Below are the code and all the weights of a small trained network. Each question names an input and a class and asks about switching units off, where a switched-off unit gives its printed mean instead of its output.

import numpy as np


def w(rows, s, z=0):
    codes = np.array(rows[::2]) - 128.0
    scale = np.full(codes.shape[1], s)
    scale[-1] = z or s
    return codes * scale


def f(y):
    return y / 2 * (1 + np.tanh(0.7978845608 * (y + 0.044715 * y**3)))


def log_softmax(a):
    a = a - a.max(-1, keepdims=True)
    return a - np.log(np.exp(a).sum(-1, keepdims=True))


def net(x, mask):
    res = np.array(x, float).reshape(1, 7) / 4 @ E
    y = f(res @ A[0][:, :-1].T + A[0][:, -1])
    res = res + np.where(mask, y, B[0][:, -1]) @ B[0][:, :-1]
    return log_softmax(res[-1] @ U[:, :-1].T + U[:, -1])


A, B = {}, {}
E = w([
[191,112,150,111],'x0',
[152,160,253,160],'x1',
[122,200,44,144],'x2',
[120,54,90,120],'x3',
[35,177,149,7],'x4',
[49,42,90,117],'x5',
[202,124,126,49],'x6',
],0.0045)
A[0] = w([
[129,131,123,133,254],'neuron 0',
[146,118,60,106,195],'neuron 1',
[125,149,142,65,119],'neuron 2',
[153,75,174,106,153],'neuron 3',
[154,108,100,166,116],'neuron 4',
[132,122,138,112,103],'neuron 5',
[124,140,128,116,94],'neuron 6',
[108,99,73,137,224],'neuron 7',
[106,108,102,154,116],'neuron 8',
[122,152,145,79,85],'neuron 9',
[151,224,81,122,199],'neuron 10',
[124,163,222,173,168],'neuron 11',
[6,103,132,60,126],'neuron 12',
[117,151,161,153,175],'neuron 13',
[77,82,79,147,132],'neuron 14',
[129,119,125,127,226],'neuron 15',
[127,126,127,101,189],'neuron 16',
[107,149,152,153,223],'neuron 17',
[186,91,179,155,134],'neuron 18',
],0.018,0.0042)
B[0] = w([
[62,134,128,162,181],'neuron 0',
[83,176,150,143,190],'neuron 1',
[75,58,122,103,169],'neuron 2',
[53,108,59,109,190],'neuron 3',
[187,126,78,170,162],'neuron 4',
[128,116,117,113,126],'neuron 5',
[144,121,139,103,122],'neuron 6',
[84,143,151,229,199],'neuron 7',
[151,109,140,177,145],'neuron 8',
[135,72,130,113,151],'neuron 9',
[69,187,174,62,214],'neuron 10',
[88,215,121,118,254],'neuron 11',
[150,251,57,105,250],'neuron 12',
[118,167,140,140,177],'neuron 13',
[129,110,201,221,188],'neuron 14',
[58,124,121,163,167],'neuron 15',
[70,113,125,114,157],'neuron 16',
[82,161,150,169,187],'neuron 17',
[133,128,18,129,224],'neuron 18',
],0.031,0.007)
U = w([
[91,216,137,122,233],'0',
[226,107,120,121,38],'1',
[101,74,184,69,111],'2',
[161,92,183,198,125],'3',
[215,96,184,87,3],'4',
[254,83,198,82,26],'5',
[135,105,55,101,84],'6',
],0.0054,0.0017)

Each question gives the input, the list of numbers given to net, and the class t.
The units are the neurons (one row each of A and B). Each row of codes is followed by its name. A weight is (code - 128) times the scale printed after its matrix; where a second scale follows, it is the last column's (A, B and U).
mask holds one flag per neuron, in row order. A switched-off neuron (its flag False) gives its mean, the last column of its row in B, instead of its output. The means were averaged over made-up inputs and are rounded, as every weight is.
A unit's drop is (log p(t) with every unit on - log p(t) with that unit switched off) / (log p(t) with every unit on - log p(t) with every unit switched off).
The circuit of an input: a set's keep is (log p(t) with only the set's units on - log p(t) with every unit switched off) / (log p(t) with every unit on - log p(t) with every unit switched off). Starting from the 12 units with the biggest drops (on a tie, the unit counted first), units are removed one at a time, each time the one whose removal leaves the highest keep (on an exact tie, the one counted first), for as long as the keep stays at least 0.8.
circuit, biggest first: the units of the circuit, biggest drop first
k most important neurons: the k neurons with the biggest drops, biggest first
drop of u: that unit's drop, to one decimal
input [-5,-2,8,6,-3,7,3], class 3: circuit, biggest first => neuron 14; neuron 11
input [3,4,-8,8,-6,-8,-8], class 6: circuit, biggest first => neuron 18
input [6,7,8,4,-3,6,-4], class 3: circuit, biggest first => neuron 12; neuron 10; neuron 11
input [5,-1,-7,2,2,7,4], class 6: circuit, biggest first => neuron 11; neuron 3
input [-4,-1,-7,-5,-5,-4,2], class 6: 2 most important neurons => neuron 18; neuron 10
input [3,1,-2,7,7,-1,1], class 6: 3 most important neurons => neuron 11; neuron 10; neuron 2
input [0,-8,-8,7,-2,2,-4], class 3: 2 most important neurons => neuron 14; neuron 11
input [-1,-8,3,-2,-6,1,2], class 3: 3 most important neurons => neuron 12; neuron 11; neuron 14
input [-1,-4,-3,3,-5,-4,1], class 3: drop of neuron 16 => 0.0
input [8,1,-2,7,3,-7,5], class 6: drop of neuron 18 => 0.1
input [-5,5,-3,7,-3,-1,5], class 6: drop of neuron 10 => 0.1
